Small tables with named rows and columns. After each table, cells are looked up by row and column.

paz:
|  | pufezap | gumusok | momege | metiki | gaf | nunusog |
|---|---|---|---|---|---|---|
| veneso | 8.226 | 4.070 | 3.178 | 7.822 | 3.901 | 5.133 |
| zan | 5.670 | -0.356 | -0.485 | -1.479 | 4.497 | 7.845 |
| daz | 4.429 | 2.885 | 3.888 | -1.328 | 6.701 | 5.687 |
| toz | 5.227 | 5.300 | 3.476 | -0.608 | 4.246 | 3.091 |
| lereg | 5.982 | 0.684 | 3.780 | -2.356 | 1.064 | 6.392 |
| danu | 7.566 | -0.877 | 9.923 | 1.488 | 4.388 | 5.713 |
| kel | 6.914 | 3.854 | 2.506 | 6.416 | 7.684 | 3.692 |
| ral | 7.667 | -0.814 | 3.465 | 6.578 | 2.205 | 4.313 |
| kob | 5.651 | -0.456 | -1.260 | -5.143 | -0.139 | 7.642 |
| lep | -0.357 | -2.147 | -1.221 | 1.071 | -2.830 | 5.940 |
| vofad | -1.596 | 9.986 | 1.280 | 1.879 | 1.665 | -0.716 |
| selufe | -1.414 | 1.051 | 2.334 | -5.388 | 0.083 | 4.026 |

momege of danu is 9.923
nunusog of selufe is 4.026
pufezap of ral is 7.667
nunusog of kel is 3.692
nunusog of daz is 5.687
momege of lep is -1.221
metiki of kob is -5.143
gaf of daz is 6.701
metiki of zan is -1.479
momege of daz is 3.888
nunusog of vofad is -0.716
Row with the largest momege: danu

Table dusa
|  | nar | mibaroz | meto |
|---|---|---|---|
| raru | -2.303 | -51.156 | -47.770 |
| tav | 40.577 | 59.783 | -16.468 |
| meb | -28.267 | -21.122 | 50.009 |
| zop | -40.883 | 67.599 | -25.608 |

zop, nar -> -40.883
tav, meto -> -16.468
tav, nar -> 40.577
meb, meto -> 50.009
raru, meto -> -47.770
raru, nar -> -2.303
Row with the largest mibaroz: zop

san:
columns: notemu, fipof, kek, bovunu, tepu, rukage, tise
konav: [4.5, 7.7, 5.2, 4.9, 0.8, 1.4, 4.9]
far: [5.2, 3.7, 6.4, 4.1, 4.4, 1.5, 4.4]
fevu: [3.7, 8.3, 3.5, 4.4, 1.6, 4.2, 5.4]
fuma: [1.7, 5.9, 2.5, 5.4, 3.8, 3.1, 4.0]
zes: [6.9, 3.4, 7.2, 3.3, 2.4, 2.9, 4.1]
vapiled: [3.0, 4.4, 1.5, 3.9, 0.9, 5.7, 2.3]
mul: [1.8, 3.6, 1.7, 4.6, 3.2, 3.0, 2.6]
ritudug: [2.9, 2.1, 2.8, 3.4, 6.1, 6.5, 3.6]
fasunu: [7.2, 1.0, 7.5, 2.2, 5.4, 3.9, 4.5]
solepu: [4.8, 4.6, 4.7, 3.8, 3.3, 6.7, 4.0]
dep: [2.7, 7.1, 2.7, 4.6, 3.3, 3.6, 5.0]

rukage of dep is 3.6
tise of vapiled is 2.3
rukage of vapiled is 5.7
kek of far is 6.4
notemu of fevu is 3.7
rukage of zes is 2.9
bovunu of fevu is 4.4
notemu of zes is 6.9
tepu of dep is 3.3
kek of konav is 5.2
tise of zes is 4.1
Which row has the largest tise? fevu

Table kul
         bip  fif  miroz  beg  parekas  gevuka  bamatu
zulos     77   45     58   50       32      95      51
tolupop   63   24     33   28       44      34      64
buvap     40   50     51   36       32      18      69

What is the gevuka of tolupop in kul?
34
What is the miroz of tolupop in kul?
33
What is the miroz of zulos in kul?
58
What is the gevuka of buvap in kul?
18
What is the beg of zulos in kul?
50
What is the fif of tolupop in kul?
24
What is the miroz of buvap in kul?
51
Which row has the largest beg? zulos

tizet =
|  | dadugo | gapet | zup | kogafi | gup | tasero |
|---|---|---|---|---|---|---|
| karol | 0.61 | 0.62 | 0.58 | 0.13 | 0.86 | 0.48 |
| fuma | 0.72 | 0.39 | 0.30 | 0.61 | 0.59 | 0.55 |
| gabef | 0.44 | 0.44 | 0.80 | 0.45 | 0.10 | 0.50 |

What is the gapet of gabef in tizet?
0.44
What is the gup of fuma in tizet?
0.59
What is the kogafi of karol in tizet?
0.13
What is the dadugo of gabef in tizet?
0.44
What is the kogafi of gabef in tizet?
0.45
What is the gapet of fuma in tizet?
0.39
What is the tasero of fuma in tizet?
0.55
What is the zup of fuma in tizet?
0.30
What is the dadugo of fuma in tizet?
0.72
What is the dadugo of karol in tizet?
0.61
What is the gup of gabef in tizet?
0.10
What is the kogafi of fuma in tizet?
0.61
What is the zup of gabef in tizet?
0.80
What is the gapet of karol in tizet?
0.62
What is the tasero of gabef in tizet?
0.50
What is the zup of karol in tizet?
0.58
What is the tasero of karol in tizet?
0.48
What is the gup of karol in tizet?
0.86

